Below is a small trained network, with its code and all its weights. Each question gives an input and a class and asks what happens when units are switched off, that is, made to give their printed mean instead of their output.

import numpy as np


def w(rows, s, z=0):
    codes = np.array(rows[::2]) - 128.0
    scale = np.full(codes.shape[1], s)
    scale[-1] = z or s
    return codes * scale


def norm(h):
    return h / np.sqrt((h * h).mean(-1, keepdims=True) + 1e-5)


def f(y):
    return y / 2 * (1 + np.tanh(0.7978845608 * (y + 0.044715 * y**3)))


def log_softmax(a):
    a = a - a.max(-1, keepdims=True)
    return a - np.log(np.exp(a).sum(-1, keepdims=True))


def net(x, mask):
    res = np.array(x, float).reshape(1, 2) / 4 @ E
    u = 0
    for l in range(2):
        y = f(norm(res) @ A[l][:, :-1].T + A[l][:, -1])
        res = res + np.where(mask[u : u + 16], y, B[l][:, -1]) @ B[l][:, :-1]
        u += 16
    return log_softmax(norm(res)[-1] @ U[:, :-1].T + U[:, -1])


A, B = {}, {}
E = w([
[254,101,243,68],'x0',
[19,41,161,171],'x1',
],0.0062)
A[0] = w([
[165,9,144,117,124],'L0N1',
[138,126,78,197,179],'L0N2',
[140,106,187,17,39],'L0N3',
[25,99,132,190,161],'L0N4',
[118,144,137,145,127],'L0N5',
[201,137,102,103,67],'L0N6',
[117,167,163,197,38],'L0N7',
[67,117,78,172,90],'L0N8',
[116,91,105,114,2],'L0N9',
[101,98,126,96,28],'L0N10',
[168,98,39,127,9],'L0N11',
[85,197,84,167,203],'L0N12',
[130,149,122,92,25],'L0N13',
[117,107,122,154,207],'L0N14',
[219,181,165,130,26],'L0N15',
[58,119,184,164,245],'L0N16',
],0.013,0.0052)
B[0] = w([
[193,188,157,123,209],'L0N1',
[80,169,92,181,184],'L0N2',
[95,167,194,227,206],'L0N3',
[141,2,151,124,253],'L0N4',
[130,132,89,178,127],'L0N5',
[59,92,108,164,199],'L0N6',
[131,89,157,183,109],'L0N7',
[40,127,109,172,205],'L0N8',
[133,136,105,158,108],'L0N9',
[134,159,69,191,113],'L0N10',
[129,151,69,158,129],'L0N11',
[125,220,90,213,245],'L0N12',
[166,100,194,190,115],'L0N13',
[178,98,171,85,169],'L0N14',
[167,58,68,34,236],'L0N15',
[180,104,214,128,230],'L0N16',
],0.0081,0.0067)
A[1] = w([
[124,182,121,99,2],'L1N1',
[157,113,121,113,16],'L1N2',
[102,137,162,64,9],'L1N3',
[126,227,154,67,110],'L1N4',
[107,184,145,62,69],'L1N5',
[172,137,142,2,152],'L1N6',
[41,160,207,169,115],'L1N7',
[130,209,134,73,83],'L1N8',
[123,157,156,103,53],'L1N9',
[159,116,126,71,37],'L1N10',
[171,122,132,32,99],'L1N11',
[181,95,171,140,188],'L1N12',
[149,67,121,34,95],'L1N13',
[158,216,88,148,165],'L1N14',
[205,92,107,152,162],'L1N15',
[119,209,158,11,95],'L1N16',
],0.013,0.0053)
B[1] = w([
[81,81,125,191,115],'L1N1',
[176,67,66,169,121],'L1N2',
[222,94,128,185,119],'L1N3',
[140,70,147,208,146],'L1N4',
[86,57,155,181,121],'L1N5',
[203,31,61,121,255],'L1N6',
[197,93,223,153,170],'L1N7',
[151,58,131,209,134],'L1N8',
[181,158,142,232,117],'L1N9',
[228,50,37,115,154],'L1N10',
[188,50,86,141,214],'L1N11',
[76,254,115,58,229],'L1N12',
[232,75,70,75,214],'L1N13',
[47,121,10,109,180],'L1N14',
[29,138,104,106,190],'L1N15',
[162,54,48,196,161],'L1N16',
],0.0089,0.0083)
U = w([
[210,55,63,44,253],'0',
[94,93,238,64,55],'1',
[45,197,55,148,253],'2',
[165,159,249,66,209],'3',
[107,224,144,49,3],'4',
[48,76,198,185,220],'5',
[100,216,139,36,3],'6',
],0.011,0.0054)

Each question gives the input, the list of numbers given to net, and the class t.
The units are the neurons (one row each of A and B). Each row of codes is followed by its name. A weight is (code - 128) times the scale printed after its matrix; where a second scale follows, it is the last column's (A, B and U).
mask holds one flag per neuron, layer by layer. A switched-off neuron (its flag False) gives its mean, the last column of its row in B, instead of its output. The means were averaged over made-up inputs and are rounded, as every weight is.
A unit's drop is (log p(t) with every unit on - log p(t) with that unit switched off) / (log p(t) with every unit on - log p(t) with every unit switched off).
The circuit of an input: a set's keep is (log p(t) with only the set's units on - log p(t) with every unit switched off) / (log p(t) with every unit on - log p(t) with every unit switched off). Starting from the 12 units with the biggest drops (on a tie, the unit counted first), units are removed one at a time, each time the one whose removal leaves the highest keep (on an exact tie, the one counted first), for as long as the keep stays at least 0.8.
units of the circuit, in order: the units of the circuit, biggest drop first
unit that matters most: the unit with the biggest drop
k most important neurons: the k neurons with the biggest drops, biggest first
k most important neurons of layer l: the k neurons of layer l with the biggest drops, biggest first
drop of u: that unit's drop, to one decimal
input [1,5], class 1: units of the circuit, in order -> L0N16, L1N6
input [4,8], class 3: unit that matters most -> L0N15
input [-8,0], class 5: 3 most important neurons -> L0N4, L1N12, L1N7
input [1,8], class 1: 2 most important neurons of layer 0 -> L0N15, L0N4
input [2,5], class 3: 2 most important neurons -> L0N15, L0N16
input [3,1], class 3: 2 most important neurons -> L0N3, L0N12
input [2,4], class 3: 2 most important neurons -> L0N15, L0N16
input [1,6], class 1: 3 most important neurons of layer 0 -> L0N15, L0N4, L0N16
input [-1,-5], class 2: 2 most important neurons -> L0N4, L0N6
input [5,8], class 3: drop of L0N15 -> 0.2
input [-5,0], class 5: drop of L0N4 -> 0.4
input [-6,-2], class 2: drop of L0N12 -> 0.4
input [8,4], class 3: drop of L0N3 -> 0.8
input [-7,-2], class 2: units of the circuit, in order -> L0N12
